Here is a tiny trained network, its code and every weight. The questions are about switching its units off for an input and a class, where a switched-off unit gives its printed mean instead of its output.

import numpy as np


def w(rows, s, z=0):
    codes = np.array(rows[::2]) - 128.0
    scale = np.full(codes.shape[1], s)
    scale[-1] = z or s
    return codes * scale


def f(y):
    return y / 2 * (1 + np.tanh(0.7978845608 * (y + 0.044715 * y**3)))


def log_softmax(a):
    a = a - a.max(-1, keepdims=True)
    return a - np.log(np.exp(a).sum(-1, keepdims=True))


def net(x, mask):
    res = np.array(x, float).reshape(1, 2) / 4 @ E
    y = f(res @ A[0][:, :-1].T + A[0][:, -1])
    res = res + np.where(mask, y, B[0][:, -1]) @ B[0][:, :-1]
    return log_softmax(res[-1] @ U[:, :-1].T + U[:, -1])


A, B = {}, {}
E = w([
[37,19,70,216,31,143],'x0',
[48,219,160,249,75,159],'x1',
],0.011)
A[0] = w([
[114,43,42,228,45,93,180],'N1',
[104,42,93,147,87,195,86],'N2',
[119,203,156,50,153,99,77],'N3',
[98,148,127,81,124,163,254],'N4',
[108,79,46,17,144,71,78],'N5',
[106,27,56,167,44,35,94],'N6',
[154,177,251,116,165,81,86],'N7',
[81,218,181,233,98,73,125],'N8',
[79,155,75,158,216,136,94],'N9',
[254,34,75,94,115,119,93],'N10',
[163,112,24,194,80,86,67],'N11',
[154,179,182,104,182,146,92],'N12',
[134,59,103,157,72,147,84],'N13',
[108,204,172,215,123,143,68],'N14',
],0.0091,0.0098)
B[0] = w([
[168,157,148,98,136,142,253],'N1',
[185,146,129,119,139,81,183],'N2',
[152,164,124,154,142,91,161],'N3',
[151,129,111,29,98,255,191],'N4',
[96,100,161,121,203,71,180],'N5',
[154,178,128,134,142,128,213],'N6',
[188,174,98,157,139,89,171],'N7',
[93,108,169,69,195,101,217],'N8',
[117,104,138,145,150,101,126],'N9',
[76,87,164,143,171,115,192],'N10',
[170,125,123,188,98,45,156],'N11',
[174,152,114,152,93,90,164],'N12',
[150,181,99,159,149,95,170],'N13',
[84,96,166,147,185,67,182],'N14',
],0.015,0.017)
U = w([
[198,200,105,154,127,84,124],'0',
[65,91,177,130,182,74,121],'1',
[146,145,124,56,109,246,254],'2',
[119,117,97,168,100,169,68],'3',
[102,126,94,132,88,112,78],'4',
],0.013,0.0071)

Each question gives the input, the list of numbers given to net, and the class t.
The units are the neurons (one row each of A and B). Each row of codes is followed by its name. A weight is (code - 128) times the scale printed after its matrix; where a second scale follows, it is the last column's (A, B and U).
mask holds one flag per neuron, in row order. A switched-off neuron (its flag False) gives its mean, the last column of its row in B, instead of its output. The means were averaged over made-up inputs and are rounded, as every weight is.
A unit's drop is (log p(t) with every unit on - log p(t) with that unit switched off) / (log p(t) with every unit on - log p(t) with every unit switched off).
The circuit of an input: a set's keep is (log p(t) with only the set's units on - log p(t) with every unit switched off) / (log p(t) with every unit on - log p(t) with every unit switched off). Starting from the 12 units with the biggest drops (on a tie, the unit counted first), units are removed one at a time, each time the one whose removal leaves the highest keep (on an exact tie, the one counted first), for as long as the keep stays at least 0.8.
units of the circuit, in order: the units of the circuit, biggest drop first
k most important neurons: the k neurons with the biggest drops, biggest first
drop of u: that unit's drop, to one decimal
input [-7,-8], class 1: most important neuron : N10
input [-4,6], class 1: 2 most important neurons : N8, N14
input [-4,5], class 1: 4 most important neurons : N8, N14, N1, N6
input [1,5], class 1: 2 most important neurons : N14, N8
input [6,-6], class 0: 2 most important neurons : N6, N8
input [7,7], class 0: 2 most important neurons : N1, N6
input [8,8], class 0: 2 most important neurons : N1, N6
input [-4,-5], class 1: 4 most important neurons : N10, N5, N1, N6
input [-6,7], class 1: 2 most important neurons : N8, N14
input [-1,3], class 2: 3 most important neurons : N5, N10, N11
input [3,2], class 2: drop of N3 : 0.1
input [-5,-7], class 1: drop of N5 : 0.8
input [-4,-7], class 1: drop of N10 : 0.2
input [0,4], class 1: units of the circuit, in order : N8
